(in the rows, 128 means zero)
Each row has a class, written as a number after it.
[135 151 109 109 132 129 124 124 107 124 126 135 138 114 126 116 150 121
 131 123 129 128 126 148 133 123 137 130 113 127 127 120 128 130 121 121
 120 118 147 138 128 132 116 133 136 135]	3
[121 137 173 118 120 118 157 109  94 144 179 141 149 129 171 107 141 124
 169 151  82 147 138 111 157 200 158 115  98  34  69 106 101 136 105 115
 101  93 152 142  61 163 143  90 103 104]	0
[137 145  88 113 125 138 119 134 130 111 105 135 135 122 114 117 152 129
 116 124 146 121 122 149 121  99 124 135 133 171 152 128 136 130 130 128
 138 130 143 126 154 115 118 152 143 142]	8
[140 153  96 102 106 122  88 151 117 127 117 151 129 117 142 115 145 149
 139 136 153 129 120 163 128  98 130 161 121 125 131 114 153 113 117 137
 125 139 132 127 150 117 127 137 102 112]	7
[138 139  96 112 113 141  93 162 142 121 104 131 120 103 111 147 102 149
 113 138 149 137 135 147 114  66 104 127 137 165 167 161 147 114 132 128
 151 162 106 123 172  88 123 109 143 142]	2
[130 117 165 137 140 123 154 102 114 136 142 132 128 152 145 137 134 102
 139 112 110 126 127 124 160 174 147 105 120  88 109 137  90 158 113 103
 118  97 121 135  81 151 136 142 124 125]	7
[135 121 134 120 125 133 126 110 123 139 134 121 138 136 127 107 128 127
 121 133 114 131 129 138 118 144 135 107 109 101 115 113 132 139 128 115
 120 116 118 113 115 142 131 110 123 130]	6
[138 147 136 104 115 120 126 124  95 127 147 138 143 130 158 105 147 134
 151 138 123 130 127 131 150 157 155 134 109  79 106 104 135 118 110 125
 110 115 145 140 101 148 130 113  99 114]	9
[131 124  58 131 124 147  81 163 153 121  76 141 121 112 109 133 117 156
  93 120 199 133  92 151 110  13  97 155 166 232 193 152 158 127 139 139
 160 177 106 101 191  81 106 179 150 139]	1
[127 145  71 101 105 134  82 141 109 123 112 152 131  98 115 119 140 151
 119 139 175 128 117 159 107  60 128 149 136 161 128 103 160 118 135 144
 143 144 135 127 164 103 126 131 113 137]	7
[123 117 169 133 116 122 155 119 122 137 164 110 132 123 123 137 114 112
 136 143  73 151 160 109 134 163 145  74  84  78  80 131  94 139 107 123
 115 113 128 134 100 138 132  62 120 127]	3
[122 132 142 114 134 122 148 116 106 133 146 144 142 130 158 140 143 117
 140 130 103 134 132 129 165 168 148 125 114 110 109 133 122 138 118 116
 116 108 155 138  98 150 132 127 126 124]	0
[134 142  88  89 105 128  96 153 119 127 108 145 126 101 127 134 138 153
 125 128 166 123 111 155 129  79 119 162 136 153 131 105 157 122 122 140
 130 154 132 125 160 103 115 137 116 133]	8
[112 112 202 138 151 107 181  86 113 132 170 117 132 158 183 146 127  90
 159 133  66 136 143 105 171 229 161  78  95  29  75 141  62 162 107 110
  95  80 134 146  46 180 139 104  97 113]	2
[137 137  95 110 114 133 115 148 126 113 100 134 135 112 122 116 137 136
 115 121 148 132 110 151 119  78 111 145 136 183 153 127 135 133 120 125
 134 146 141 116 169 102 112 149 141 137]	10
[113 124 131 125 130 120 135 107 113 141 149 126 144 130 142 104 125 144
 125 139 116 146 122 140 127 151 146 121 103  91  99 108 135 131 123 121
 132 115 132 117 103 151 128 109 114 124]	1
[118 110 155 136 148 128 147 104 106 137 129 121 127 149 132 150 130 114
 133 111 122 127 126 127 145 143 148  97 103 117 105 125 121 149 122 123
 119 120 124 135 105 141 128 135 124 137]	3
[119 145 197 139 130 102 178  86  96 147 184 129 138 141 191  98 136 100
 165 141  57 137 154  94 176 226 168 103  87   4  54  87  89 138 103  97
  91  79 154 146  37 185 129  70  90 106]	9
[121 126 116 138 117 135 130 127 133 136 131 131 129 119  99 134 112 133
 103 132 123 142 146 126 108  96 123 109 108 149 112 130 126 133 131 124
 148 129 115 131 141 114 126 102 132 147]	7
[131 149  72 101 108 126  80 153 115 123 124 159 137  97 138 124 139 146
 134 140 163 139 118 146 126  85 120 151 147 162 141 124 154 120 130 136
 129 150 132 122 159 106 130 140 114 125]	7
[132 115 139 128 139 138 120 135 129 127 110 144 123 145 146 138 118 119
 127 119 143 133 116 138 134 106 125 115 124 129 133 123 120 142 115 115
 126 134 104 117 123 127 118 156 130 128]	6
[127 134  95 137 118 131 122 148 138 128 132 132 136 117 120 125 105 158
 116 137 135 142 142 131 113  86 129 123 121 143 137 141 133 116 130 138
 142 149 120 117 153 100 125  94 127 140]	1
[138 114 109 115 147 136 107 132 128 128  99 137 132 138 119 154 129 127
 126 112 157 119 108 156 121 107 131 117 133 158 154 130 144 152 131 124
 129 140 116 113 151 122 130 175 144 142]	10
[136 108 133 120 134 134 121 138 124 135 117 142 126 140 140 151 123 124
 142 119 135 130 113 127 149 121 126 116 135 134 134 143 122 147 120 123
 125 139 122 114 129 121 130 155 131 125]	0
[124 119 215 139 117 123 197  91 110 141 190 105 139 149 151 127 121 105
 149 137  48 139 165  80 159 238 153  70  85  23  72 143  69 140  96 110
 106  77 129 150  56 170 147  69 108 118]	9
[148 144  89 123 120 129 112 154 128 111 109 138 141 125 117 116 138 136
 109 123 164 130 113 148 122  82 127 147 142 175 159 123 146 127 134 133
 134 139 139 117 161 106 118 150 144 140]	6
[128 148  91 119 124 136 114 123 126 117 114 134 136 118 122 120 140 129
 100 122 136 120 134 142 134 101 132 143 123 160 133 111 130 125 128 135
 139 123 145 123 137 125 106 143 135 145]	8
[137 130  81 119 126 131  87 135 141 141 105 134 138 123 135 119 136 144
 103 143 165 125 111 161 101  90 126 147 128 152 143 105 166 124 145 135
 128 143 108 102 149 124 127 137 123 134]	6
[128 140 155 129 129 122 158 102 101 125 158 127 141 137 164 103 145 108
 136 133  94 135 135 125 153 174 151 118 102  85  89 115  99 139 113 111
 109  91 151 145  79 157 125  99 117 123]	6
[135 141 137 108 112 112 122 145 114 125 142 144 132 114 135 112 146 124
 161 134 123 148 127 142 141 153 136 135 123  97 115 119 126 143 121 102
 114 123 142 134 110 138 139 127 107 107]	7
[124 115 124 122 147 137 123 117 120 126 111 132 125 134 143 155 125 127
 122 121 148 122 113 148 135 110 129 109 117 142 129 135 121 145 114 127
 125 137 117 123 124 128 124 151 128 142]	3
[130 140 112 122 125 129 133 134 121 124 123 140 132 124 128 130 136 131
 122 127 126 133 121 135 138 110 124 140 128 151 133 135 119 129 124 123
 144 126 153 126 132 122 120 138 141 133]	0
[137 135 111 135 107 141 129 145 131 130 120 134 129 121 114 126 113 134
 110 134 128 137 143 109 120  91 115 110 124 152 140 130 121 125 121 128
 144 146 119 112 150 105 123 107 135 143]	9
[133 129 152 128 119 129 152 129 122 136 141 117 130 125 143 131 111 127
 122 139 109 139 141 119 131 137 130 105 108  99 107 132 110 132 116 115
 127 130 118 130 113 124 126  78 121 137]	6
[134 137 151 105 115 117 130 121  97 138 147 146 139 124 166 104 146 123
 153 144 115 136 123 138 140 169 153 134 106  57  81  82 130 139 108 111
  93 106 133 133  84 158 136 102  93 114]	6
[130 132 147 131 124 114 151 126 126 122 143 120 142 135 142 128 149 107
 141 127 108 135 126 126 140 163 134 128 107 111 116 133 112 145 118 117
 116 105 152 142 112 143 132 130 131 117]	10
[125 124 195 136 130 105 187 100 114 124 174 127 142 150 153 130 139  97
 157 119  65 140 149 116 170 220 167 100  80  44  70 111  85 148 104 101
  93  74 153 150  55 172 131 102 118 116]	3
[147 142  80 115 120 131 104 151 123 119 105 138 138 120 124 119 144 143
 111 126 159 125 110 165 122  77 120 156 127 178 159 123 154 119 124 145
 140 145 134 122 168 107 117 151 144 136]	10
[131 144  82  91 106 128  84 150 119 131 123 154 134 107 133 121 150 149
 139 144 167 138 127 164 119 100 129 153 127 141 139 101 165 111 128 140
 130 147 142 124 148 115 114 133 119 114]	4
[139 128 141 133 123 130 155 140 126 139 146 120 137 127 123 144 118 128
 117 141 104 145 148 112 133 147 133 108 103 114 107 139 111 127 121 129
 137 127 135 128 119 132 127  99 126 136]	0
[129 139 157 125 136 113 154 114 108 126 147 115 132 130 152 134 131 102
 131 133  98 127 134 127 155 170 153 115 110  85 103 128  98 147 113 121
 113 100 154 144  97 155 126 106 121 124]	2
[139 135 127 124 113 140 122 133 126 128 133 131 134 124 126 131 109 131
 108 138 121 143 145 124 127 108 123  98 113 125 127 139 112 126 114 127
 135 131 111 118 131 114 124  98 131 138]	6
[132 130 113 129 132 124 114 117 118 143 139 131 140 140 140 100 125 142
 114 140 132 133 117 135 121 143 134 124 128 119 114 108 149 116 140 131
 134 127 121 109 123 137 131 114 122 132]	5
[122 116 157 120 152 123 141 104 121 136 123 134 125 151 149 153 137 107
 141 119 122 109 121 141 155 165 149  97 109  82 109 132 100 160 110 111
 106 109 125 129  88 149 134 146 117 131]	8
[121 126 174 137 120 125 165 105 113 145 169 119 141 132 146 135 121 114
 143 139  74 146 161 107 143 180 152  80  86  56  82 125  94 142 109 112
 114 101 130 138  86 144 139  73 118 132]	10
[128 151  69 101 106 130  73 158 128 124 121 163 137  97 134 123 140 151
 137 143 167 142 109 157 122  59 119 155 140 167 136 117 163 115 134 138
 129 148 135 125 165 101 124 144 111 117]	7
[120 136 138 124 128 126 136 113 120 144 151 128 139 124 144 138 119 132
 109 146 111 139 152 127 132 147 140  94 108 105 103 130 114 130 121 131
 127 115 126 125 102 141 129  93 111 141]	5
[125 130 161 118 111 118 141 115 107 134 162 137 131 130 162 125 143 120
 159 138 105 139 150 116 159 168 157 119  99  58  81 109  99 129 110 125
 103 103 144 154  82 152 134  91  89 103]	9
[121 116 181 132 156 118 156  99 113 133 149 125 130 152 175 149 130  90
 157 127  92 131 135 120 171 197 157  86 105  55  90 132  89 150 109 114
 100  93 133 138  66 168 132 124 108 122]	2
[138 130  97 123 116 141 111 153 143 129 115 137 136 112 118 150 117 147
 110 137 143 138 140 139 109  87 115 123 129 161 153 145 141 121 127 137
 139 150 108 121 167  98 132 120 138 148]	10
[135 128 113  99 109 122  99 146 113 133 135 158 139 118 153 133 140 143
 150 144 139 141 120 140 146 133 138 144 127 109 117 118 138 127 115 128
 108 134 136 120 121 131 133 132 101 106]	0
[129 143 106 100 106 128 114 146 107 127 128 152 133 104 132 109 140 149
 148 133 140 150 118 142 133 104 129 143 134 135 128 118 144 126 125 124
 123 137 135 129 137 119 125 127 108 116]	1
[133 135 164 132 126 130 149 115 118 134 156 124 129 130 138 121 116 117
 139 140  78 153 154 115 148 162 140  95 111  73 108 133 101 125 114 112
 127 109 129 135  95 143 131  80 120 125]	2
[132 154  53 125 122 146  90 152 129 110  83 137 135 110 117 128 135 138
  97 121 179 123 102 157 117  26 113 149 139 229 163 121 163 117 132 145
 149 156 143 109 190  87  99 161 150 146]	3
[117 122 138 118 128 116 126 113 127 143 148 128 143 135 139 124 142 127
 139 137 109 133 131 131 133 166 137 108 108  85 109 119 129 137 123 122
 112 112 123 119 104 147 134 129 112 121]	8
[124 143 117 124 121 129 142 126 124 118 127 142 134 126 118 114 139 132
 129 115 141 123 126 137 134 113 128 135 136 153 139 113 126 139 132 117
 134 125 153 132 131 120 122 138 147 132]	9
[146 139  73 102 122 128  88 160 137 116  92 132 119 104  98 143 140 130
 108 125 177 116 112 162 114  70 120 157 147 192 168 127 164 123 134 133
 147 157 149 120 173 104 106 153 149 143]	4
[127 124  85 123 128 132  94 127 143 141 112 136 139 131 113 134 136 150
 111 133 160 125 113 155 105  94 128 135 124 152 131 100 161 127 139 135
 131 137 113 106 147 123 127 148 119 133]	8
[129 131 193 141 127 122 193  92 104 146 181 113 132 151 120 135 116 114
 134 129  60 138 164  93 150 205 162  66  90  49  67 124  67 142 109 119
 120  86 133 143  71 159 140  68 108 134]	9
[116 106 118 126 144 138 123 130 131 129 106 133 125 127 135 147 121 126
 124 120 146 123 112 133 130 105 124 116 134 155 143 151 135 150 124 138
 130 140 113 117 138 125 130 156 130 140]	1
[116 129 130 135 122 132 145 121 125 144 146 110 136 116 114 125 112 130
 112 139 101 147 149 107 114 126 135  93 101 113 112 136 118 133 125 132
 142 127 126 120 126 130 119  94 126 143]	1
[139 117  67 110 129 136  86 152 137 125  83 149 128 128 125 142 135 140
 108 119 187 116 105 161 114  63 123 143 151 188 174 125 159 142 131 138
 135 161 112  97 168  99 116 177 138 144]	4
[132 131 153 135 130 132 160 118 116 133 141 108 128 123 119 134 107 124
 116 133  98 137 152 111 131 139 137 103 111  95  96 130 102 127 126 129
 134 115 124 142 109 133 120  75 112 148]	2
[129 136  81 117 111 135 112 138 120 117 115 139 136 111 115 114 137 145
 114 129 160 127 118 150 111  65 125 133 129 182 137 107 151 121 132 137
 132 147 142 125 166  97 101 129 139 144]	3
[131 135 153 128 121 119 164 103 101 122 160 131 149 145 171  99 146 111
 140 130  95 132 130 126 151 183 147 122  98  84 104 110 108 143 107 109
 109  87 145 138  84 157 129 113 133 119]	6
[116 120 194 144 119 110 183 114 121 141 173 118 130 142 148 144 117 114
 133 139  67 151 166  87 159 198 149  89  88  45  79 131  75 145 109 103
 118 108 131 140  65 153 127  77  95 125]	8
[125 111 160 137 141 119 152 100 111 130 147 129 122 149 134 130 122 113
 143 117  97 127 132 120 148 162 156  97 107  85 103 128  93 154 115 110
 119 103 129 133  84 153 131 118 122 128]	1
[126 123 188 139 133 109 180  90  99 149 191 107 139 140 154 121 120 100
 136 143  56 132 163  86 154 226 169  91  82   9  58 114  78 141 107 119
 113  84 144 144  45 172 128  54 106 132]	4
[123 116 148 138 122 124 144 114 128 142 137 116 136 136 129  92 120 135
 137 135 109 136 114 124 118 155 134 119 112  84 107 106 143 135 123 114
 129 114 118 110 107 148 125 110 121 121]	1
[133 135  43 104 128 148  54 166 154 122  66 147 127 105 102 130 126 163
 106 130 200 133  94 179  90  25  86 157 168 230 192 133 197 114 153 144
 150 177 106  93 213  86 116 182 140 139]	2
[130 140 170 110 120 109 145 109  82 131 176 142 133 133 185 118 141 109
 183 145  78 142 136 120 167 202 155 109  98  27  72 112  88 140 102 112
  89  86 148 153  69 164 145  85  89  96]	2
[130 133 144 129 114 124 139 129 124 137 152 122 134 113 100 136 116 126
 128 136 105 149 158 111 122 151 129 101 108 104 110 146 109 138 121 120
 130 120 123 137 122 129 144  91 126 131]	7
[127 113 123 139 146 132 127 125 131 131 120 136 123 146 124 158 130 118
 125 122 143 117 124 126 131 124 136 115 129 144 131 134 120 150 132 128
 134 132 142 121 122 132 126 158 134 141]	0
[141 144  63 109 131 132  99 162 134 111  93 146 135 112 118 142 140 138
 108 123 179 120 110 171 121  73 112 164 138 206 175 129 164 125 131 136
 143 147 144 118 172 108 111 169 151 135]	4
[128 108 147 130 148 120 132 108 127 132 132 128 120 148 143 153 122 105
 135 123 117 113 132 126 140 154 153 102 114  82 110 123  93 158 114 122
 118 111 127 121  89 149 122 132 121 133]	4
[125 128 109 114 128 139 107 121 135 140 114 134 140 120 118 140 131 139
 112 133 134 130 120 151 116 112 121 119 115 137 131 124 158 129 127 139
 125 123 104 112 142 130 139 139 127 132]	3
[129 140 111 109 114 122 109 141 125 126 125 143 130 113 150 113 146 136
 148 141 139 136 119 143 128 116 132 159 139 116 116 103 145 117 131 135
 117 131 137 132 125 128 124 120  99 120]	2
[127 141 110 124 113 141 123 131 127 135 114 129 128 120 108 137 122 138
 105 132 132 135 145 133 121  95 125 104 111 136 130 136 124 130 123 123
 144 138 111 120 145 104 125 108 129 147]	8
[138 136 130 132 114 134 144 130 118 137 142 120 136 128 108 126 116 139
 111 138 113 141 147 119 127 117 138 100 100 119 110 123 120 119 121 135
 145 129 129 126 127 123 123  85 122 145]	9
[131 116 132 122 148 122 129 134 135 130 113 140 124 139 160 164 146 113
 142 124 137 123 121 135 155 146 128 121 132 130 144 145 117 152 124 133
 114 132 126 123 121 140 137 170 117 125]	8
[139 132  98 129 111 144 101 151 130 132 116 134 136 120 112 141 109 144
 100 138 147 145 142 131 108  75 119 113 118 165 145 141 149 123 129 134
 137 147  96 120 169 100 129 108 132 139]	6
[132 130 100 117 118 140 108 152 143 148 113 124 122  98  93 160 112 131
  98 138 141 136 140 136 114  77 119 121 125 161 139 136 153 123 133 136
 148 151 116 119 158 104 116 103 138 145]	4
[127 124 167 127 124 131 161 114 104 145 152 119 138 133 133 145 112 127
 126 136  92 135 156 111 147 167 149  99  84  68  93 139 100 134 106 121
 129 112 131 137  92 143 136  83 123 134]	0
[129 117 103 119 141 139 108 134 141 125  78 132 121 135 109 138 139 136
 113 120 172 108 108 156 109  80 123 127 145 169 160 127 138 144 135 143
 141 147 110 109 156 113 124 180 131 146]	8
[130 143 129 131 129 136 133 124 120 141 136 125 133 117 116 139 111 132
 120 138 106 141 150 119 122 122 128  95 102 117 107 124 126 123 121 135
 131 130 124 124 133 124 122  87 123 144]	3
[147 133  60 105 114 150  77 190 155 120  75 135 114  95  66 147 112 162
  94 124 191 135 111 159  89  17  78 149 160 236 199 158 178 110 141 143
 167 188 110 108 223  68 100 163 152 146]	4
[140 143  73 108 123 132  89 164 138 110  94 137 128 106 109 142 139 132
 118 121 171 126 102 163 116  56 106 141 136 200 161 135 158 129 129 132
 136 154 135 116 178  97 111 166 145 140]	3
[128 129 100 117 122 134  98 132 134 139 113 127 140 114 107 121 125 145
 111 134 154 134 108 151 111 101 115 132 128 151 131 127 167 124 139 129
 140 136 115 111 152 120 131 140 126 133]	7
[137 151  75 100 115 135  87 142 110 124 116 159 132 100 147 123 140 149
 124 140 167 135 115 154 126  65 125 156 145 162 131 101 155 116 131 141
 125 145 132 129 152 109 119 123 107 131]	6
[141 150 110  96 112 125  98 127 116 131 141 151 144 113 159 112 142 139
 131 148 129 140 127 151 137 126 147 135 129  96 114 110 127 122 119 129
 103 115 122 124 114 134 134 111  99 117]	6
[120 133 156 131 115 134 164 115 126 138 141 121 130 129 121 135 112 137
 118 130  97 134 158 116 128 142 135 105 100  97  97 119 106 130 113 119
 135 118 120 137 113 124 123  80 124 142]	8
[119 106 157 136 144 121 150 115 117 130 133 139 133 155 151 151 123 120
 141 114 115 135 128 128 146 153 142 106 108 109 116 127 103 157 122 123
 120 118 116 130 109 140 140 149 127 125]	10
